Below are the code and all the weights of a small trained network. Each question names an input and a target symbol and asks about switching units off, where a switched-off unit gives its printed mean instead of its output.

import numpy as np


def w(rows, s, z=0):
    codes = np.array(rows[::2]) - 128.0
    scale = np.full(codes.shape[1], s)
    scale[-1] = z or s
    return codes * scale


def norm(h):
    return h / np.sqrt((h * h).mean(-1, keepdims=True) + 1e-5)


def f(y):
    return np.maximum(y, 0)


def softmax(a):
    e = np.exp(a - a.max(-1, keepdims=True))
    return e / e.sum(-1, keepdims=True)


def log_softmax(a):
    a = a - a.max(-1, keepdims=True)
    return a - np.log(np.exp(a).sum(-1, keepdims=True))


def net(x, mask):
    ids = ['αγεζηθλμξπστφψω'.index(c) for c in x.split()]
    T = len(ids)
    res = E[ids] + P[:T]
    r = norm(res)
    for j in range(2):
        rows = slice(2 * j, 2 * j + 2)
        q, k, v = (r @ M[0][rows].T for M in (Q, K, V))
        z = softmax(np.where(np.tri(T) > 0, q @ k.T / 2**0.5, -1e9)) @ v
        o = O[0][rows]
        res = res + np.where(mask[j], z, o[:, -1]) @ o[:, :-1]
    y = f(norm(res) @ A[0][:, :-1].T + A[0][:, -1])
    res = res + np.where(mask[2:18], y, B[0][:, -1]) @ B[0][:, :-1]
    return log_softmax(norm(res)[-1] @ U[:, :-1].T + U[:, -1])


Q, K, V, O, A, B = {}, {}, {}, {}, {}, {}
E = w([
[168,112,166,74,100,136],'α',
[131,105,99,253,94,95],'γ',
[164,136,115,147,111,141],'ε',
[158,139,142,109,101,143],'ζ',
[163,148,138,120,102,136],'η',
[150,43,187,195,177,151],'θ',
[150,168,83,151,115,127],'λ',
[27,97,213,92,122,162],'μ',
[138,104,195,163,44,45],'ξ',
[97,77,61,36,190,113],'π',
[194,148,111,115,163,92],'σ',
[172,95,133,94,184,163],'τ',
[87,109,87,54,118,149],'φ',
[116,121,185,131,174,92],'ψ',
[113,249,139,204,115,180],'ω',
],0.025)
P = w([
[232,39,143,175,149,107],'0',
[232,102,153,161,129,123],'1',
[211,144,143,172,139,126],'2',
[178,217,135,184,139,136],'3',
[183,239,153,166,129,133],'4',
[180,254,191,130,92,125],'5',
],0.0083)
Q[0] = w([
[119,85,65,90,172,100],'head 1',
[218,245,105,55,121,179],'head 1',
[160,194,130,92,78,126],'head 2',
[25,72,112,121,57,116],'head 2',
],0.011)
K[0] = w([
[171,70,115,72,88,211],'head 1',
[73,215,111,47,114,69],'head 1',
[132,254,95,89,194,139],'head 2',
[154,62,74,144,5,96],'head 2',
],0.0087)
V[0] = w([
[168,154,78,99,233,121],'head 1',
[167,173,184,144,136,11],'head 1',
[94,143,234,185,211,118],'head 2',
[71,136,137,166,29,21],'head 2',
],0.011)
O[0] = w([
[144,130,49,96,201,59,173],'head 1',
[115,67,252,64,152,81,202],'head 1',
[78,216,175,161,224,138,154],'head 2',
[70,165,146,145,45,24,1],'head 2',
],0.011,0.0066)
A[0] = w([
[152,147,110,80,88,178,58],'neuron 1',
[74,65,170,89,168,91,78],'neuron 2',
[97,164,129,53,116,195,111],'neuron 3',
[165,68,173,238,162,76,45],'neuron 4',
[10,68,157,123,173,144,55],'neuron 5',
[58,85,23,18,164,103,80],'neuron 6',
[45,125,170,129,211,117,78],'neuron 7',
[160,117,125,193,148,20,86],'neuron 8',
[120,171,104,138,22,200,104],'neuron 9',
[104,84,105,93,213,113,23],'neuron 10',
[186,22,115,117,71,52,40],'neuron 11',
[155,88,171,186,72,140,87],'neuron 12',
[175,110,141,50,88,84,105],'neuron 13',
[111,157,29,51,138,137,51],'neuron 14',
[53,61,178,154,141,167,124],'neuron 15',
[117,137,130,144,44,117,254],'neuron 16',
],0.013,0.0086)
B[0] = w([
[203,92,78,180,91,33,169],'neuron 1',
[89,247,108,193,165,121,187],'neuron 2',
[122,164,155,146,53,64,174],'neuron 3',
[194,76,230,177,47,5,213],'neuron 4',
[252,125,47,63,1,237,164],'neuron 5',
[104,43,254,29,132,55,208],'neuron 6',
[33,126,21,172,101,121,216],'neuron 7',
[96,227,217,61,67,130,182],'neuron 8',
[204,161,45,208,204,159,181],'neuron 9',
[108,181,162,172,57,211,172],'neuron 10',
[65,229,77,150,184,117,223],'neuron 11',
[59,102,208,152,159,133,202],'neuron 12',
[122,119,98,146,74,64,254],'neuron 13',
[64,48,151,165,134,72,201],'neuron 14',
[27,58,71,56,146,162,202],'neuron 15',
[77,170,121,109,107,209,254],'neuron 16',
],0.011,0.0052)
U = w([
[217,84,151,42,206,205,100],'α',
[180,63,133,189,11,188,37],'γ',
[209,153,157,54,191,17,43],'ε',
[32,173,119,117,255,128,96],'ζ',
[115,217,57,89,47,63,66],'η',
[171,106,129,221,146,72,45],'θ',
[145,193,166,109,151,165,190],'λ',
[207,119,207,126,96,146,61],'μ',
[108,128,203,198,18,46,38],'ξ',
[126,32,16,104,117,62,169],'π',
[45,109,134,62,67,230,230],'σ',
[212,158,30,146,128,175,154],'τ',
[50,8,139,3,173,90,57],'φ',
[61,6,154,215,202,133,57],'ψ',
[121,219,135,225,100,234,2],'ω',
],0.014,0.006)

Each question gives the input, a string of symbols that net reads in full, and the target symbol t.
The units are the heads (2 rows each of Q, K, V and O) and the neurons (one row each of A and B). Each row of codes is followed by its name. A weight is (code - 128) times the scale printed after its matrix; where a second scale follows, it is the last column's (O, A, B and U).
mask holds one flag per unit, heads first, then neurons. A switched-off unit (its flag False) gives its mean, the last column of its rows in O or B, instead of its output. The means were averaged over made-up inputs and are rounded, as every weight is.
A unit's drop is (log p(t) with every unit on - log p(t) with that unit switched off) / (log p(t) with every unit on - log p(t) with every unit switched off).
The circuit of an input: a set's keep is (log p(t) with only the set's units on - log p(t) with every unit switched off) / (log p(t) with every unit on - log p(t) with every unit switched off). Starting from the 12 units with the biggest drops (on a tie, the unit counted first), units are removed one at a time, each time the one whose removal leaves the highest keep (on an exact tie, the one counted first), for as long as the keep stays at least 0.8.
circuit, biggest first: the units of the circuit, biggest drop first
unit that matters most: the unit with the biggest drop
which heads matter: for each layer, one digit per head in row order, 1 if its drop is at least 0.15 and else 0, layers parted by /
drop of u: that unit's drop, to one decimal
input φ τ τ λ, target α: unit that matters most	head 2
input ψ θ η η ζ, target ξ: which heads matter	11
input ζ η σ λ, target ε: circuit, biggest first	(head 1; neuron 7)
input α φ ε, target τ: which heads matter	00
input θ θ μ ζ, target ω: which heads matter	10
input τ ψ θ η, target ζ: which heads matter	11
input μ η ψ, target ζ: which heads matter	01
input γ γ φ τ, target τ: which heads matter	10
input η π ε, target π: which heads matter	11
input θ θ ξ ψ ε, target ζ: which heads matter	01
input α η λ ζ ξ ε, target σ: circuit, biggest first	(head 1; neuron 15)
input ε σ ε η, target ε: which heads matter	10
input ζ ω λ, target λ: which heads matter	01
input ψ η τ θ σ ζ, target ε: circuit, biggest first	(head 1)
input ξ φ ζ π ζ, target π: which heads matter	10
input λ τ ψ φ ξ η, target τ: which heads matter	10
input ψ ζ η, target ζ: which heads matter	01
input ξ γ ζ μ α, target ω: circuit, biggest first	(head 1; neuron 9)
input σ ψ ω φ τ ζ, target τ: which heads matter	10
input ζ λ τ η, target α: which heads matter	01
input η φ π γ η, target π: circuit, biggest first	(head 2; head 1; neuron 14)
input ε ε π η, target π: circuit, biggest first	(head 2; head 1)
input σ γ ψ σ τ σ, target α: circuit, biggest first	(head 2)
input σ η ξ η, target σ: circuit, biggest first	(head 1; neuron 4)
input η ξ η, target σ: circuit, biggest first	(head 1; neuron 15)
input η ζ λ η, target η: circuit, biggest first	(head 2; neuron 4)
input η σ η, target ε: circuit, biggest first	(head 1)
input τ α τ η θ ζ, target μ: drop of neuron 6	0.1
input η ζ λ λ, target η: drop of head 1	0.6
input γ η ξ η τ ζ, target α: drop of head 2	0.8
